Below are the code and all the weights of a small trained network. Each question names an input and a class and asks about switching units off, where a switched-off unit gives its printed mean instead of its output.

import numpy as np


def w(rows, s, z=0):
    codes = np.array(rows[::2]) - 128.0
    scale = np.full(codes.shape[1], s)
    scale[-1] = z or s
    return codes * scale


def norm(h):
    return h / np.sqrt((h * h).mean(-1, keepdims=True) + 1e-5)


def f(y):
    return y / 2 * (1 + np.tanh(0.7978845608 * (y + 0.044715 * y**3)))


def log_softmax(a):
    a = a - a.max(-1, keepdims=True)
    return a - np.log(np.exp(a).sum(-1, keepdims=True))


def net(x, mask):
    res = np.array(x, float).reshape(1, 4) / 4 @ E
    u = 0
    for l in range(2):
        y = f(norm(res) @ A[l][:, :-1].T + A[l][:, -1])
        res = res + np.where(mask[u : u + 12], y, B[l][:, -1]) @ B[l][:, :-1]
        u += 12
    return log_softmax(norm(res)[-1] @ U[:, :-1].T + U[:, -1])


A, B = {}, {}
E = w([
[174,2,100,130,94,98,169,218,109,171,162],'x0',
[161,68,182,116,81,51,129,107,69,85,135],'x1',
[201,141,199,181,83,220,165,138,125,149,109],'x2',
[140,201,137,33,143,151,134,161,7,151,169],'x3',
],0.0084)
A[0] = w([
[169,71,162,90,14,90,134,111,94,90,133,32],'0.n1',
[170,72,200,174,67,102,118,85,214,163,85,51],'0.n2',
[169,162,104,62,126,121,153,126,16,77,128,53],'0.n3',
[103,73,201,184,124,29,63,87,225,81,166,70],'0.n4',
[100,95,97,141,80,106,136,134,103,136,126,35],'0.n5',
[148,136,147,103,148,123,135,141,167,87,136,2],'0.n6',
[58,83,96,81,125,76,62,96,97,86,136,59],'0.n7',
[126,99,192,108,109,179,180,93,121,107,151,2],'0.n8',
[195,119,172,148,128,169,129,114,97,92,76,93],'0.n9',
[173,152,221,162,123,62,134,110,94,71,109,37],'0.n10',
[152,186,197,137,157,88,96,70,137,2,67,34],'0.n11',
[106,123,198,173,126,47,110,79,78,66,156,72],'0.n12',
],0.0074,0.0059)
B[0] = w([
[135,95,163,82,131,171,144,213,183,164,115,228],'0.n1',
[161,118,71,142,112,162,182,124,120,101,123,252],'0.n2',
[176,98,66,111,117,139,216,80,74,75,88,228],'0.n3',
[166,104,68,161,137,136,179,116,99,60,64,253],'0.n4',
[162,89,112,181,140,67,104,85,60,168,220,118],'0.n5',
[211,189,159,188,99,57,64,139,11,57,220,89],'0.n6',
[143,74,169,125,182,133,156,90,132,80,185,201],'0.n7',
[188,156,185,189,168,135,138,115,113,96,246,123],'0.n8',
[112,129,124,134,233,100,170,82,136,120,200,197],'0.n9',
[99,115,220,118,146,183,134,199,173,160,121,176],'0.n10',
[74,166,104,138,46,88,109,46,68,187,152,222],'0.n11',
[66,143,178,70,154,162,71,211,220,146,69,192],'0.n12',
],0.011,0.0042)
A[1] = w([
[195,160,192,202,147,122,169,128,153,130,245,48],'1.n1',
[60,137,119,98,120,136,160,108,158,187,102,249],'1.n2',
[92,210,178,123,61,100,135,78,78,120,129,52],'1.n3',
[210,135,211,193,79,216,115,83,121,134,120,104],'1.n4',
[128,117,92,130,172,171,211,76,101,93,162,117],'1.n5',
[118,73,148,91,202,97,63,105,139,68,195,21],'1.n6',
[130,182,155,63,156,127,107,173,39,85,142,116],'1.n7',
[76,98,112,106,205,70,105,117,113,81,105,37],'1.n8',
[191,70,85,149,106,129,132,145,92,185,148,76],'1.n9',
[171,52,135,162,83,78,114,193,88,170,208,90],'1.n10',
[147,93,146,57,172,175,179,116,167,99,92,157],'1.n11',
[165,129,143,68,102,172,146,132,48,104,171,2],'1.n12',
],0.011,0.0059)
B[1] = w([
[175,171,107,101,181,70,165,175,70,87,233,156],'1.n1',
[158,72,171,95,112,135,117,160,120,140,146,227],'1.n2',
[97,104,108,153,106,91,52,107,96,201,143,168],'1.n3',
[46,114,96,152,206,23,142,183,157,92,110,187],'1.n4',
[173,197,135,120,98,147,124,95,55,116,166,229],'1.n5',
[154,203,176,117,156,111,165,173,129,104,202,145],'1.n6',
[97,76,80,227,134,124,169,140,247,81,68,179],'1.n7',
[125,150,151,202,166,90,176,194,117,159,139,161],'1.n8',
[52,172,139,147,140,93,86,72,116,138,148,180],'1.n9',
[52,207,120,147,142,142,40,76,145,171,107,176],'1.n10',
[153,138,171,78,100,140,99,111,112,141,127,250],'1.n11',
[165,78,82,190,123,137,152,138,188,90,78,168],'1.n12',
],0.013,0.011)
U = w([
[199,95,11,194,78,165,194,59,164,29,35,44],'0',
[24,179,109,168,92,84,11,64,121,212,128,82],'1',
[165,196,144,148,230,42,203,211,103,75,229,42],'2',
[118,71,187,42,139,179,92,255,248,151,72,173],'3',
[227,158,182,18,26,157,75,68,26,162,211,253],'4',
],0.016,0.005)

Each question gives the input, the list of numbers given to net, and the class t.
The units are the neurons (one row each of A and B). Each row of codes is followed by its name. A weight is (code - 128) times the scale printed after its matrix; where a second scale follows, it is the last column's (A, B and U).
mask holds one flag per neuron, layer by layer. A switched-off neuron (its flag False) gives its mean, the last column of its row in B, instead of its output. The means were averaged over made-up inputs and are rounded, as every weight is.
A unit's drop is (log p(t) with every unit on - log p(t) with that unit switched off) / (log p(t) with every unit on - log p(t) with every unit switched off).
The circuit of an input: a set's keep is (log p(t) with only the set's units on - log p(t) with every unit switched off) / (log p(t) with every unit on - log p(t) with every unit switched off). Starting from the 12 units with the biggest drops (on a tie, the unit counted first), units are removed one at a time, each time the one whose removal leaves the highest keep (on an exact tie, the one counted first), for as long as the keep stays at least 0.8.
circuit, biggest first: the units of the circuit, biggest drop first
k most important neurons: the k neurons with the biggest drops, biggest first
top k neurons in layer l: the k neurons of layer l with the biggest drops, biggest first
drop when u is switched off: that unit's drop, to one decimal
input [3,7,-3,-1], class 3: circuit, biggest first : 0.n12
input [-2,7,3,-4], class 3: 2 most important neurons : 0.n12; 0.n10
input [-3,0,8,7], class 2: top 3 neurons in layer 1 : 1.n1; 1.n4; 1.n5
input [2,6,7,-2], class 2: 3 most important neurons : 1.n1; 0.n9; 0.n8
input [8,0,-5,-6], class 1: top 2 neurons in layer 1 : 1.n10; 1.n9
input [3,3,-2,4], class 0: 3 most important neurons : 1.n12; 0.n3; 1.n7
input [7,6,8,0], class 2: 2 most important neurons : 1.n1; 0.n9
input [2,-1,-6,-5], class 2: top 2 neurons in layer 0 : 0.n7; 0.n3
input [6,0,-6,-5], class 1: 2 most important neurons : 0.n5; 1.n10
input [-7,2,-8,-4], class 2: top 2 neurons in layer 0 : 0.n7; 0.n4
input [-3,8,-5,6], class 3: 2 most important neurons : 0.n12; 1.n7
input [-3,3,-1,-1], class 4: 2 most important neurons : 0.n11; 1.n7
input [4,8,8,8], class 0: 2 most important neurons : 1.n12; 0.n3
input [-5,2,-6,6], class 0: circuit, biggest first : 1.n7
input [-4,-2,0,4], class 0: top 2 neurons in layer 0 : 0.n3; 0.n9
input [-5,-8,1,2], class 3: 2 most important neurons : 0.n3; 1.n5
input [-1,-3,-3,-3], class 4: top 2 neurons in layer 1 : 1.n7; 1.n4
input [4,3,-3,-2], class 1: top 2 neurons in layer 0 : 0.n5; 0.n3
input [-7,6,0,3], class 1: 2 most important neurons : 0.n11; 1.n3
input [0,-2,-7,-8], class 0: circuit, biggest first : 0.n4
input [-4,8,-7,-2], class 3: top 2 neurons in layer 1 : 1.n5; 1.n1
input [-4,-5,4,5], class 0: 2 most important neurons : 1.n7; 0.n12
input [-1,7,-5,-2], class 3: top 2 neurons in layer 0 : 0.n12; 0.n1
input [-2,5,-2,0], class 3: drop when 0.n12 is switched off : 1.2
input [7,0,-6,0], class 1: drop when 1.n10 is switched off : 1.4
input [-6,0,-5,-8], class 0: drop when 0.n4 is switched off : 3.2
input [-2,-5,-6,-4], class 2: circuit, biggest first : 1.n8
input [8,-6,-4,-1], class 1: drop when 1.n1 is switched off : 0.0
